Below is a small trained network, with its code and all its weights. Each question gives an input and a class and asks what happens when units are switched off, that is, made to give their printed mean instead of their output.

import numpy as np


def w(rows, s, z=0):
    codes = np.array(rows[::2]) - 128.0
    scale = np.full(codes.shape[1], s)
    scale[-1] = z or s
    return codes * scale


def f(y):
    return y / 2 * (1 + np.tanh(0.7978845608 * (y + 0.044715 * y**3)))


def log_softmax(a):
    a = a - a.max(-1, keepdims=True)
    return a - np.log(np.exp(a).sum(-1, keepdims=True))


def net(x, mask):
    res = np.array(x, float).reshape(1, 3) / 4 @ E
    y = f(res @ A[0][:, :-1].T + A[0][:, -1])
    res = res + np.where(mask, y, B[0][:, -1]) @ B[0][:, :-1]
    return log_softmax(res[-1] @ U[:, :-1].T + U[:, -1])


A, B = {}, {}
E = w([
[169,60,171,90,122,8,198],'x0',
[225,83,254,149,183,177,88],'x1',
[155,159,41,141,239,21,33],'x2',
],0.0068)
A[0] = w([
[124,127,101,172,152,168,134,60],'n1',
[96,123,160,133,102,163,147,53],'n2',
[151,81,165,132,118,2,203,74],'n3',
[114,128,108,143,179,110,129,188],'n4',
[177,126,203,133,174,146,93,119],'n5',
[142,134,109,124,174,86,78,185],'n6',
[127,112,135,151,57,176,167,102],'n7',
[113,150,176,139,61,175,169,128],'n8',
[161,87,193,143,193,153,82,86],'n9',
[116,153,165,94,108,149,145,70],'n10',
[99,160,126,129,138,181,84,199],'n11',
[111,130,110,152,188,88,86,94],'n12',
[94,114,63,122,95,112,150,125],'n13',
[80,135,33,136,95,104,158,94],'n14',
[109,140,59,148,144,252,62,70],'n15',
[143,97,105,124,121,137,141,254],'n16',
[110,103,144,118,104,203,190,113],'n17',
[159,145,71,140,199,105,45,95],'n18',
],0.011,0.0068)
B[0] = w([
[197,170,88,71,162,116,88,125],'n1',
[192,130,60,65,118,89,66,156],'n2',
[171,162,247,54,192,111,22,254],'n3',
[76,76,152,147,94,124,150,192],'n4',
[61,186,68,149,90,193,93,218],'n5',
[87,55,122,149,117,114,166,233],'n6',
[119,78,70,102,139,97,105,213],'n7',
[100,67,81,113,125,85,145,244],'n8',
[88,211,51,92,90,192,96,208],'n9',
[159,147,63,82,140,97,120,142],'n10',
[106,116,251,158,111,102,145,220],'n11',
[166,110,51,97,145,93,119,188],'n12',
[106,165,101,140,120,193,112,191],'n13',
[94,201,60,122,90,222,67,217],'n14',
[186,172,233,50,201,99,42,228],'n15',
[45,98,221,233,82,112,165,232],'n16',
[129,67,67,111,137,110,135,231],'n17',
[161,52,60,65,111,92,149,236],'n18',
],0.018,0.0069)
U = w([
[108,27,75,93,117,61,136,93],'0',
[139,161,243,73,191,105,71,163],'1',
[75,208,80,143,68,225,101,100],'2',
[92,92,215,254,98,114,223,253],'3',
[184,172,116,174,159,122,189,75],'4',
],0.0086,0.0052)

Each question gives the input, the list of numbers given to net, and the class t.
The units are the neurons (one row each of A and B). Each row of codes is followed by its name. A weight is (code - 128) times the scale printed after its matrix; where a second scale follows, it is the last column's (A, B and U).
mask holds one flag per neuron, in row order. A switched-off neuron (its flag False) gives its mean, the last column of its row in B, instead of its output. The means were averaged over made-up inputs and are rounded, as every weight is.
A unit's drop is (log p(t) with every unit on - log p(t) with that unit switched off) / (log p(t) with every unit on - log p(t) with every unit switched off).
The circuit of an input: a set's keep is (log p(t) with only the set's units on - log p(t) with every unit switched off) / (log p(t) with every unit on - log p(t) with every unit switched off). Starting from the 12 units with the biggest drops (on a tie, the unit counted first), units are removed one at a time, each time the one whose removal leaves the highest keep (on an exact tie, the one counted first), for as long as the keep stays at least 0.8.
circuit, biggest first: the units of the circuit, biggest drop first
unit that matters most: the unit with the biggest drop
k most important neurons: the k neurons with the biggest drops, biggest first
drop when u is switched off: that unit's drop, to one decimal
input [-6,-5,0], class 1: circuit, biggest first -> n15
input [-5,-6,-6], class 0: 4 most important neurons -> n8; n17; n7; n5
input [-6,3,-6], class 0: 2 most important neurons -> n8; n3
input [-3,2,-3], class 3: circuit, biggest first -> n3; n18; n14
input [-6,0,-6], class 0: 3 most important neurons -> n8; n3; n17
input [4,6,0], class 2: 2 most important neurons -> n5; n9
input [-5,7,8], class 0: 2 most important neurons -> n18; n6
input [7,-8,-3], class 2: 3 most important neurons -> n14; n13; n15
input [2,3,-3], class 3: 3 most important neurons -> n14; n18; n15
input [-3,3,1], class 3: 2 most important neurons -> n3; n14
input [4,-4,-2], class 1: 2 most important neurons -> n3; n5
input [-6,-1,-5], class 1: 4 most important neurons -> n15; n18; n11; n6
input [-8,-8,-8], class 0: 4 most important neurons -> n8; n17; n7; n3
input [2,3,1], class 3: unit that matters most -> n14
input [5,6,1], class 2: 3 most important neurons -> n5; n9; n15
input [5,2,-3], class 1: drop when n3 is switched off -> 1.1
input [-7,1,4], class 1: drop when n15 is switched off -> 3.5
input [-8,-7,1], class 1: drop when n15 is switched off -> 2.6
